Below is a small trained network, with its code and all its weights. Each question gives an input and a target symbol and asks what happens when units are switched off, that is, made to give their printed mean instead of their output.

import numpy as np


def w(rows, s, z=0):
    codes = np.array(rows[::2]) - 128.0
    scale = np.full(codes.shape[1], s)
    scale[-1] = z or s
    return codes * scale


def norm(h):
    return h / np.sqrt((h * h).mean(-1, keepdims=True) + 1e-5)


def f(y):
    return np.maximum(y, 0)


def softmax(a):
    e = np.exp(a - a.max(-1, keepdims=True))
    return e / e.sum(-1, keepdims=True)


def log_softmax(a):
    a = a - a.max(-1, keepdims=True)
    return a - np.log(np.exp(a).sum(-1, keepdims=True))


def net(x, mask):
    ids = ['αγζμτφω'.index(c) for c in x.split()]
    T = len(ids)
    res = E[ids] + P[:T]
    u = 0
    for l in range(3):
        q, k, v = (norm(res) @ M[l].T for M in (Q, K, V))
        z = softmax(np.where(np.tri(T) > 0, q @ k.T / 2**0.5, -1e9)) @ v
        res = res + np.where(mask[u], z, O[l][:, -1]) @ O[l][:, :-1]
        u += 1
        y = f(norm(res) @ A[l][:, :-1].T + A[l][:, -1])
        res = res + np.where(mask[u : u + 4], y, B[l][:, -1]) @ B[l][:, :-1]
        u += 4
    return log_softmax(norm(res)[-1] @ U[:, :-1].T + U[:, -1])


Q, K, V, O, A, B = {}, {}, {}, {}, {}, {}
E = w([
[158,125,175,107,254],'α',
[148,142,197,58,106],'γ',
[73,124,217,198,164],'ζ',
[128,128,151,72,105],'μ',
[66,61,27,97,236],'τ',
[80,128,192,112,62],'φ',
[103,18,98,59,98],'ω',
],0.017)
P = w([
[122,142,91,131,130],'0',
[98,75,209,82,153],'1',
[205,91,129,197,131],'2',
[119,92,182,95,165],'3',
[187,188,146,179,69],'4',
[129,7,228,173,90],'5',
],0.016)
Q[0] = w([
[226,88,97,227,103],'L0H0',
[52,73,230,1,101],'L0H0',
],0.0064)
K[0] = w([
[118,242,21,91,109],'L0H0',
[123,180,175,158,244],'L0H0',
],0.011)
V[0] = w([
[219,226,163,75,254],'L0H0',
[98,105,65,2,88],'L0H0',
],0.01)
O[0] = w([
[254,47,176,99,135,227],'L0H0',
[208,220,79,58,68,254],'L0H0',
],0.011,0.0038)
A[0] = w([
[77,217,177,77,226,73],'L0N0',
[174,51,30,254,114,1],'L0N1',
[86,137,56,84,240,69],'L0N2',
[79,81,245,136,180,63],'L0N3',
],0.0073,0.003)
B[0] = w([
[167,121,198,129,93,156],'L0N0',
[165,157,250,97,208,141],'L0N1',
[122,178,184,137,185,162],'L0N2',
[97,61,213,108,184,252],'L0N3',
],0.014,0.0044)
Q[1] = w([
[3,113,135,53,129],'L1H0',
[103,62,133,70,175],'L1H0',
],0.012)
K[1] = w([
[179,103,167,101,163],'L1H0',
[130,117,255,150,141],'L1H0',
],0.0098)
V[1] = w([
[255,87,135,125,114],'L1H0',
[143,71,6,112,199],'L1H0',
],0.0069)
O[1] = w([
[157,136,140,8,164,252],'L1H0',
[116,114,89,140,217,30],'L1H0',
],0.014,0.0024)
A[1] = w([
[47,73,128,1,117,67],'L1N0',
[68,195,150,19,139,203],'L1N1',
[141,55,150,71,87,254],'L1N2',
[197,137,63,222,42,157],'L1N3',
],0.0082,0.0068)
B[1] = w([
[25,177,10,198,23,158],'L1N0',
[186,210,154,247,173,201],'L1N1',
[119,254,184,206,132,247],'L1N2',
[26,76,221,173,125,159],'L1N3',
],0.0086,0.012)
Q[2] = w([
[119,25,40,59,219],'L2H0',
[24,146,104,2,233],'L2H0',
],0.0061)
K[2] = w([
[124,153,255,217,77],'L2H0',
[184,93,191,169,193],'L2H0',
],0.0091)
V[2] = w([
[100,246,103,108,117],'L2H0',
[117,177,104,108,197],'L2H0',
],0.013)
O[2] = w([
[115,114,8,67,99,254],'L2H0',
[148,6,52,151,137,185],'L2H0',
],0.012,0.0087)
A[2] = w([
[96,163,88,140,198,3],'L2N0',
[178,69,123,118,254,98],'L2N1',
[11,169,190,166,146,153],'L2N2',
[196,121,115,5,157,70],'L2N3',
],0.0091,0.0073)
B[2] = w([
[135,123,105,133,185,135],'L2N0',
[234,185,75,124,108,227],'L2N1',
[101,129,111,235,144,253],'L2N2',
[71,184,247,136,82,202],'L2N3',
],0.012,0.0042)
U = w([
[240,68,222,140,203,159],'α',
[208,173,192,100,78,82],'γ',
[88,84,214,234,185,150],'ζ',
[222,187,84,106,42,81],'μ',
[182,47,32,158,198,253],'τ',
[75,186,121,254,63,50],'φ',
[39,135,2,96,90,62],'ω',
],0.011,0.004)

Each question gives the input, a string of symbols that net reads in full, and the target symbol t.
The units are the heads (2 rows each of Q, K, V and O) and the neurons (one row each of A and B). Each row of codes is followed by its name. A weight is (code - 128) times the scale printed after its matrix; where a second scale follows, it is the last column's (O, A, B and U).
mask holds one flag per unit, layer by layer, with each layer's heads first. A switched-off unit (its flag False) gives its mean, the last column of its rows in O or B, instead of its output. The means were averaged over made-up inputs and are rounded, as every weight is.
A unit's drop is (log p(t) with every unit on - log p(t) with that unit switched off) / (log p(t) with every unit on - log p(t) with every unit switched off).
The circuit of an input: a set's keep is (log p(t) with only the set's units on - log p(t) with every unit switched off) / (log p(t) with every unit on - log p(t) with every unit switched off). Starting from the 12 units with the biggest drops (on a tie, the unit counted first), units are removed one at a time, each time the one whose removal leaves the highest keep (on an exact tie, the one counted first), for as long as the keep stays at least 0.8.
units of the circuit, in order: the units of the circuit, biggest drop first
unit that matters most: the unit with the biggest drop
k most important neurons: the k neurons with the biggest drops, biggest first
drop when u is switched off: that unit's drop, to one decimal
input μ γ γ ω, target ω: unit that matters most -> L1N0
input μ φ μ α φ, target μ: units of the circuit, in order -> [L2H0, L1H0, L0N3]
input ω γ ζ, target ω: units of the circuit, in order -> [L0H0, L2H0]
input γ α φ, target γ: units of the circuit, in order -> [L0H0, L2N3, L1H0]
input γ φ ω γ ζ, target γ: 3 most important neurons -> [L1N0, L2N2, L2N1]
input φ μ φ τ μ φ, target φ: units of the circuit, in order -> [L0H0, L2H0, L1N2]
input φ μ τ μ γ, target φ: 2 most important neurons -> [L1N3, L0N2]
input μ γ α φ γ τ, target α: 3 most important neurons -> [L0N1, L2N1, L1N3]
input γ τ α ω ω τ, target α: 2 most important neurons -> [L2N1, L0N1]
input ζ α ζ τ μ, target ζ: units of the circuit, in order -> [L0H0, L2H0]
input ω ζ ω φ φ, target ω: units of the circuit, in order -> [L2H0, L0H0]
input α α ζ μ, target ζ: units of the circuit, in order -> [L2H0, L0H0]
input α φ ζ ω, target ζ: 2 most important neurons -> [L1N0, L1N2]
input ω τ τ, target ω: unit that matters most -> L0H0
input φ φ φ τ ω, target φ: units of the circuit, in order -> [L0H0, L1H0]
input φ α μ φ τ φ, target α: 2 most important neurons -> [L1N3, L2N3]
input φ φ τ μ ω, target φ: 2 most important neurons -> [L1N3, L2N2]
input ζ α φ, target ζ: drop when L0H0 is switched off -> 1.4
input ω μ ω γ μ, target ω: drop when L0N3 is switched off -> 0.0
input τ α ω ζ ω, target τ: drop when L2H0 is switched off -> 0.9
input τ α φ, target τ: unit that matters most -> L2H0
